Below is a small trained network, with its code and all its weights. Each question gives an input and a class and asks what happens when units are switched off, that is, made to give their printed mean instead of their output.

import numpy as np


def w(rows, s, z=0):
    codes = np.array(rows[::2]) - 128.0
    scale = np.full(codes.shape[1], s)
    scale[-1] = z or s
    return codes * scale


def f(y):
    return y / 2 * (1 + np.tanh(0.7978845608 * (y + 0.044715 * y**3)))


def log_softmax(a):
    a = a - a.max(-1, keepdims=True)
    return a - np.log(np.exp(a).sum(-1, keepdims=True))


def net(x, mask):
    res = np.array(x, float).reshape(1, 4) / 4 @ E
    y = f(res @ A[0][:, :-1].T + A[0][:, -1])
    res = res + np.where(mask, y, B[0][:, -1]) @ B[0][:, :-1]
    return log_softmax(res[-1] @ U[:, :-1].T + U[:, -1])


A, B = {}, {}
E = w([
[170,150,2],'x0',
[13,124,69],'x1',
[153,4,94],'x2',
[129,127,130],'x3',
],0.0051)
A[0] = w([
[75,102,114,47],'neuron 1',
[139,34,118,78],'neuron 2',
[143,70,122,72],'neuron 3',
[227,141,161,87],'neuron 4',
[178,158,45,53],'neuron 5',
[57,132,86,104],'neuron 6',
[138,110,69,13],'neuron 7',
[125,2,104,94],'neuron 8',
[126,134,135,236],'neuron 9',
[122,222,140,54],'neuron 10',
[55,122,100,51],'neuron 11',
[173,160,49,20],'neuron 12',
[24,123,84,85],'neuron 13',
[13,124,79,66],'neuron 14',
[115,110,180,129],'neuron 15',
[101,175,130,60],'neuron 16',
[191,156,88,136],'neuron 17',
[143,66,125,52],'neuron 18',
[115,118,149,183],'neuron 19',
[152,147,76,27],'neuron 20',
[141,148,128,2],'neuron 21',
[224,139,161,74],'neuron 22',
[222,141,159,98],'neuron 23',
[36,121,91,100],'neuron 24',
[172,150,44,45],'neuron 25',
[125,239,145,64],'neuron 26',
[184,155,53,94],'neuron 27',
[99,88,220,65],'neuron 28',
[150,132,113,45],'neuron 29',
[125,135,148,216],'neuron 30',
[96,76,235,85],'neuron 31',
[166,147,95,86],'neuron 32',
[248,146,154,96],'neuron 33',
[126,129,126,246],'neuron 34',
[150,165,100,94],'neuron 35',
[182,126,149,62],'neuron 36',
[202,134,152,58],'neuron 37',
[123,230,147,84],'neuron 38',
[131,175,125,41],'neuron 39',
[127,133,123,200],'neuron 40',
[158,15,117,93],'neuron 41',
[85,91,218,87],'neuron 42',
[139,45,119,66],'neuron 43',
[121,206,133,38],'neuron 44',
],0.0094,0.0039)
B[0] = w([
[89,110,150,112],'neuron 1',
[89,194,164,160],'neuron 2',
[99,162,147,118],'neuron 3',
[93,57,178,175],'neuron 4',
[106,131,29,150],'neuron 5',
[128,78,148,174],'neuron 6',
[121,142,88,98],'neuron 7',
[119,220,202,218],'neuron 8',
[187,124,143,242],'neuron 9',
[83,200,162,155],'neuron 10',
[84,84,143,134],'neuron 11',
[87,133,35,129],'neuron 12',
[104,49,174,202],'neuron 13',
[94,38,177,207],'neuron 14',
[140,125,86,161],'neuron 15',
[109,149,145,113],'neuron 16',
[162,109,101,172],'neuron 17',
[82,166,145,111],'neuron 18',
[160,123,120,187],'neuron 19',
[90,131,71,98],'neuron 20',
[69,135,119,70],'neuron 21',
[84,60,173,164],'neuron 22',
[103,63,173,175],'neuron 23',
[113,61,164,193],'neuron 24',
[110,133,34,142],'neuron 25',
[86,222,178,185],'neuron 26',
[136,126,44,166],'neuron 27',
[110,119,26,175],'neuron 28',
[92,131,110,83],'neuron 29',
[180,129,131,222],'neuron 30',
[118,119,2,214],'neuron 31',
[124,120,99,118],'neuron 32',
[115,42,188,202],'neuron 33',
[189,121,147,253],'neuron 34',
[119,140,106,123],'neuron 35',
[91,101,142,111],'neuron 36',
[84,86,150,127],'neuron 37',
[104,211,176,187],'neuron 38',
[85,155,128,96],'neuron 39',
[161,124,137,197],'neuron 40',
[118,206,178,196],'neuron 41',
[108,126,18,192],'neuron 42',
[90,184,158,140],'neuron 43',
[76,181,146,126],'neuron 44',
],0.03,0.0025)
U = w([
[133,3,172,78],'0',
[144,172,168,82],'1',
[190,74,130,254],'2',
[160,75,52,77],'3',
],0.007,0.0058)

Each question gives the input, the list of numbers given to net, and the class t.
The units are the neurons (one row each of A and B). Each row of codes is followed by its name. A weight is (code - 128) times the scale printed after its matrix; where a second scale follows, it is the last column's (A, B and U).
mask holds one flag per neuron, in row order. A switched-off neuron (its flag False) gives its mean, the last column of its row in B, instead of its output. The means were averaged over made-up inputs and are rounded, as every weight is.
A unit's drop is (log p(t) with every unit on - log p(t) with that unit switched off) / (log p(t) with every unit on - log p(t) with every unit switched off).
The circuit of an input: a set's keep is (log p(t) with only the set's units on - log p(t) with every unit switched off) / (log p(t) with every unit on - log p(t) with every unit switched off). Starting from the 12 units with the biggest drops (on a tie, the unit counted first), units are removed one at a time, each time the one whose removal leaves the highest keep (on an exact tie, the one counted first), for as long as the keep stays at least 0.8.
circuit, biggest first: the units of the circuit, biggest drop first
most important unit: the unit with the biggest drop
k most important neurons: the k neurons with the biggest drops, biggest first
drop of u: that unit's drop, to one decimal
input [-7,5,-6,-1], class 3: circuit, biggest first	[neuron 42; neuron 31]
input [-7,-1,7,1], class 1: circuit, biggest first	[neuron 8; neuron 41]
input [-7,6,8,-7], class 1: 2 most important neurons	[neuron 8; neuron 41]
input [5,7,6,-6], class 0: 2 most important neurons	[neuron 14; neuron 13]
input [7,-6,-1,5], class 3: circuit, biggest first	[neuron 27; neuron 5]
input [0,3,4,0], class 1: most important unit	neuron 8
input [-7,5,3,-3], class 3: circuit, biggest first	[neuron 31; neuron 42]
input [0,-6,-5,-1], class 0: circuit, biggest first	[neuron 33; neuron 4]
input [7,3,-8,-8], class 1: 3 most important neurons	[neuron 26; neuron 38; neuron 10]
input [7,-7,-4,3], class 0: 2 most important neurons	[neuron 33; neuron 4]
input [4,-5,-7,5], class 1: 3 most important neurons	[neuron 26; neuron 38; neuron 10]
input [-3,-5,-8,-8], class 1: 2 most important neurons	[neuron 26; neuron 38]
input [8,8,4,5], class 0: 4 most important neurons	[neuron 14; neuron 13; neuron 24; neuron 6]
input [4,5,6,1], class 1: 2 most important neurons	[neuron 8; neuron 41]
input [0,1,3,2], class 1: drop of neuron 44	-0.2
input [1,4,-8,2], class 1: drop of neuron 7	0.0
input [-5,-7,-3,3], class 0: drop of neuron 33	0.2
